Small tables with named rows and columns. After each table, cells are looked up by row and column.

Table noni
fields: liduraf, des, zazuza, gatido, pon
teno: [-0.2, -0.4, -0.2, 0.6, 0.5]
gim: [-0.1, 0.6, 0.2, -0.2, 0.6]
larug: [-0.4, -0.6, -0.3, 0.6, 0.6]
bife: [0.6, 0.8, 0.6, -0.5, -0.3]
lanasup: [0.6, 0.4, 0.8, 0.7, 0.3]
degelok: [0.6, 0.7, 0.0, 0.5, -0.6]
gep: [0.4, 0.6, 0.8, -0.5, 0.4]

degelok, zazuza => 0.0
teno, pon => 0.5
lanasup, zazuza => 0.8
gim, des => 0.6
teno, zazuza => -0.2
larug, des => -0.6
gim, zazuza => 0.2
gim, pon => 0.6
bife, zazuza => 0.6
gep, pon => 0.4
Which row has the largest des? bife

megad.tsv
	bonumib	fuz	mav
seraf	653	77	396
gelu	462	-338	439
guguto	-232	-193	284
pogite	-641	-410	-3
zomev	-129	648	407
larole	-123	-568	-560
nomeg	-290	176	-582
retu	-305	-314	367
podalor	-218	680	-381

seraf, bonumib: 653
larole, fuz: -568
retu, mav: 367
podalor, bonumib: -218
larole, bonumib: -123
gelu, mav: 439
nomeg, bonumib: -290
guguto, fuz: -193
pogite, mav: -3
gelu, fuz: -338
Which row has the largest mav? gelu

Table difamu
|  | popeve | lomi | sot | gepono | ges |
|---|---|---|---|---|---|
| genunu | 197 | 85 | 182 | 63 | 138 |
| bip | 46 | 203 | 123 | 229 | 251 |
| zeli | 126 | 193 | 60 | 173 | 16 |
| zof | 134 | 128 | 63 | 106 | 139 |
| sunale | 120 | 98 | 32 | 135 | 131 |
| zok | 35 | 127 | 160 | 125 | 101 |
| foz | 187 | 142 | 33 | 187 | 108 |

What is the lomi of bip in difamu? 203
What is the sot of bip in difamu? 123
What is the popeve of zeli in difamu? 126
What is the ges of zof in difamu? 139
What is the ges of foz in difamu? 108
What is the popeve of zof in difamu? 134
What is the popeve of zok in difamu? 35
What is the gepono of foz in difamu? 187
What is the gepono of genunu in difamu? 63
What is the gepono of bip in difamu? 229
What is the ges of genunu in difamu? 138
What is the lomi of zof in difamu? 128
What is the ges of zok in difamu? 101
What is the ges of bip in difamu? 251
What is the popeve of sunale in difamu? 120

lifeseb:
fields: fomite, gelina
nudal: [0.321, 0.020]
bamalov: [0.212, 0.342]
zalomi: [0.557, 0.519]
sezus: [0.444, 0.275]
bab: [0.457, 0.345]
faziz: [0.009, 0.264]
tidega: [0.751, 0.429]
tonorek: [0.517, 0.418]
fut: [0.626, 0.115]
som: [0.493, 0.844]

som, fomite => 0.493
nudal, fomite => 0.321
faziz, fomite => 0.009
tonorek, fomite => 0.517
sezus, fomite => 0.444
som, gelina => 0.844
sezus, gelina => 0.275
tonorek, gelina => 0.418
bab, gelina => 0.345
bamalov, gelina => 0.342
fut, fomite => 0.626
nudal, gelina => 0.020
Which row has the largest fomite? tidega

vuded:
|  | galet | besir | gava |
|---|---|---|---|
| vevu | 3.81 | 4.64 | 5.54 |
| gotoba | 1.53 | 6.45 | 7.63 |
| nute | 2.56 | 5.16 | 7.61 |
| sevake | 2.06 | 6.33 | 6.56 |
| gon | 1.65 | 5.30 | 9.59 |
| tiz | 4.55 | 3.81 | 5.35 |
| dito | 3.13 | 5.49 | 5.57 |
| sivig | 1.25 | 6.75 | 7.73 |
| suteb | 3.44 | 4.25 | 7.22 |
| dib | 1.85 | 5.90 | 7.93 |

What is the gava of sevake in vuded?
6.56
What is the gava of dib in vuded?
7.93
What is the besir of dib in vuded?
5.90
What is the galet of gotoba in vuded?
1.53
What is the besir of gon in vuded?
5.30
What is the gava of suteb in vuded?
7.22
What is the besir of sevake in vuded?
6.33
What is the galet of dib in vuded?
1.85
What is the besir of sivig in vuded?
6.75
What is the galet of tiz in vuded?
4.55
What is the besir of suteb in vuded?
4.25
What is the galet of sivig in vuded?
1.25
What is the gava of vevu in vuded?
5.54
What is the gava of gotoba in vuded?
7.63
What is the galet of nute in vuded?
2.56
What is the gava of gon in vuded?
9.59
What is the gava of sivig in vuded?
7.73
What is the gava of nute in vuded?
7.61
What is the besir of vevu in vuded?
4.64
What is the besir of gotoba in vuded?
6.45

